Here is a tiny trained network, its code and every weight. The questions are about switching its units off for an input and a class, where a switched-off unit gives its printed mean instead of its output.

import numpy as np


def w(rows, s, z=0):
    codes = np.array(rows[::2]) - 128.0
    scale = np.full(codes.shape[1], s)
    scale[-1] = z or s
    return codes * scale


def norm(h):
    return h / np.sqrt((h * h).mean(-1, keepdims=True) + 1e-5)


def f(y):
    return np.maximum(y, 0)


def log_softmax(a):
    a = a - a.max(-1, keepdims=True)
    return a - np.log(np.exp(a).sum(-1, keepdims=True))


def net(x, mask):
    res = np.array(x, float).reshape(1, 6) / 4 @ E
    u = 0
    for l in range(2):
        y = f(norm(res) @ A[l][:, :-1].T + A[l][:, -1])
        res = res + np.where(mask[u : u + 6], y, B[l][:, -1]) @ B[l][:, :-1]
        u += 6
    return log_softmax(norm(res)[-1] @ U[:, :-1].T + U[:, -1])


A, B = {}, {}
E = w([
[34,151,97,88,195],'x0',
[206,155,199,62,125],'x1',
[109,105,78,207,134],'x2',
[97,169,177,79,47],'x3',
[87,60,109,35,95],'x4',
[120,103,3,71,128],'x5',
],0.0059)
A[0] = w([
[63,150,170,136,51,151],'0.n0',
[52,63,116,84,127,70],'0.n1',
[97,135,78,77,114,152],'0.n2',
[167,91,121,124,120,6],'0.n3',
[131,144,130,77,53,32],'0.n4',
[255,85,127,130,102,75],'0.n5',
],0.019,0.0014)
B[0] = w([
[169,56,114,100,202,201],'0.n0',
[65,92,65,96,113,215],'0.n1',
[149,137,134,81,83,205],'0.n2',
[152,137,168,150,132,163],'0.n3',
[140,126,100,174,83,191],'0.n4',
[201,111,171,134,253,254],'0.n5',
],0.018,0.0093)
A[1] = w([
[109,77,89,206,143,254],'1.n0',
[180,150,105,77,60,132],'1.n1',
[129,186,144,121,106,38],'1.n2',
[60,107,117,246,77,105],'1.n3',
[96,239,190,105,186,101],'1.n4',
[58,151,89,56,134,100],'1.n5',
],0.013,0.0043)
B[1] = w([
[60,210,119,108,107,253],'1.n0',
[155,143,92,185,74,182],'1.n1',
[188,148,53,99,158,129],'1.n2',
[111,135,165,251,142,153],'1.n3',
[101,112,187,38,82,180],'1.n4',
[115,53,80,98,164,216],'1.n5',
],0.016,0.007)
U = w([
[163,132,89,165,34,23],'0',
[20,200,123,249,148,74],'1',
[62,148,227,52,95,3],'2',
[59,48,5,39,85,250],'3',
[194,102,189,130,252,221],'4',
],0.011,0.0038)

Each question gives the input, the list of numbers given to net, and the class t.
The units are the neurons (one row each of A and B). Each row of codes is followed by its name. A weight is (code - 128) times the scale printed after its matrix; where a second scale follows, it is the last column's (A, B and U).
mask holds one flag per neuron, layer by layer. A switched-off neuron (its flag False) gives its mean, the last column of its row in B, instead of its output. The means were averaged over made-up inputs and are rounded, as every weight is.
A unit's drop is (log p(t) with every unit on - log p(t) with that unit switched off) / (log p(t) with every unit on - log p(t) with every unit switched off).
The circuit of an input: a set's keep is (log p(t) with only the set's units on - log p(t) with every unit switched off) / (log p(t) with every unit on - log p(t) with every unit switched off). Starting from all 12 units, units are removed one at a time, each time the one whose removal leaves the highest keep (on an exact tie, the one counted first), for as long as the keep stays at least 0.8.
units of the circuit, in order: the units of the circuit, biggest drop first
top k neurons: the k neurons with the biggest drops, biggest first
top k neurons in layer l: the k neurons of layer l with the biggest drops, biggest first
drop when u is switched off: that unit's drop, to one decimal
input [-1,-7,-8,-8,-7,7], class 1: units of the circuit, in order	[0.n1, 0.n5, 0.n0, 1.n5]
input [5,6,5,-6,-4,5], class 3: top 4 neurons in layer 0	[0.n5, 0.n4, 0.n3, 0.n0]
input [-8,-5,-2,-2,7,3], class 4: units of the circuit, in order	[0.n5]
input [6,3,5,-6,-2,-4], class 1: top 3 neurons	[0.n2, 0.n5, 1.n3]
input [4,-3,-3,5,4,-7], class 3: top 2 neurons	[0.n5, 0.n1]
input [0,3,8,0,-6,1], class 1: units of the circuit, in order	[1.n0, 0.n0]
input [7,5,-8,-8,1,-4], class 3: top 2 neurons in layer 1	[1.n4, 1.n3]
input [3,8,-3,6,2,4], class 0: top 2 neurons	[0.n4, 1.n1]
input [4,0,-5,-5,-6,6], class 3: top 3 neurons	[0.n5, 0.n4, 1.n5]
input [-2,-5,-2,0,-8,-8], class 1: top 3 neurons	[0.n5, 0.n2, 1.n0]
input [-1,-2,4,2,-6,-6], class 1: top 3 neurons	[0.n5, 1.n0, 0.n2]
input [-7,-8,1,0,-7,8], class 1: top 2 neurons	[1.n0, 0.n0]
input [2,6,6,8,-1,3], class 0: top 4 neurons	[0.n4, 0.n5, 0.n1, 1.n1]
input [7,1,1,-4,1,-4], class 3: units of the circuit, in order	[0.n5]
input [5,-3,2,-2,-5,0], class 1: top 2 neurons	[0.n5, 1.n3]
input [-5,-8,1,-7,0,0], class 1: drop when 1.n3 is switched off	0.0
input [6,3,-2,-8,-7,-6], class 2: drop when 1.n4 is switched off	0.4
input [-5,2,-2,2,1,6], class 4: drop when 0.n5 is switched off	2.1
input [-8,-3,8,4,3,8], class 0: drop when 1.n4 is switched off	0.1
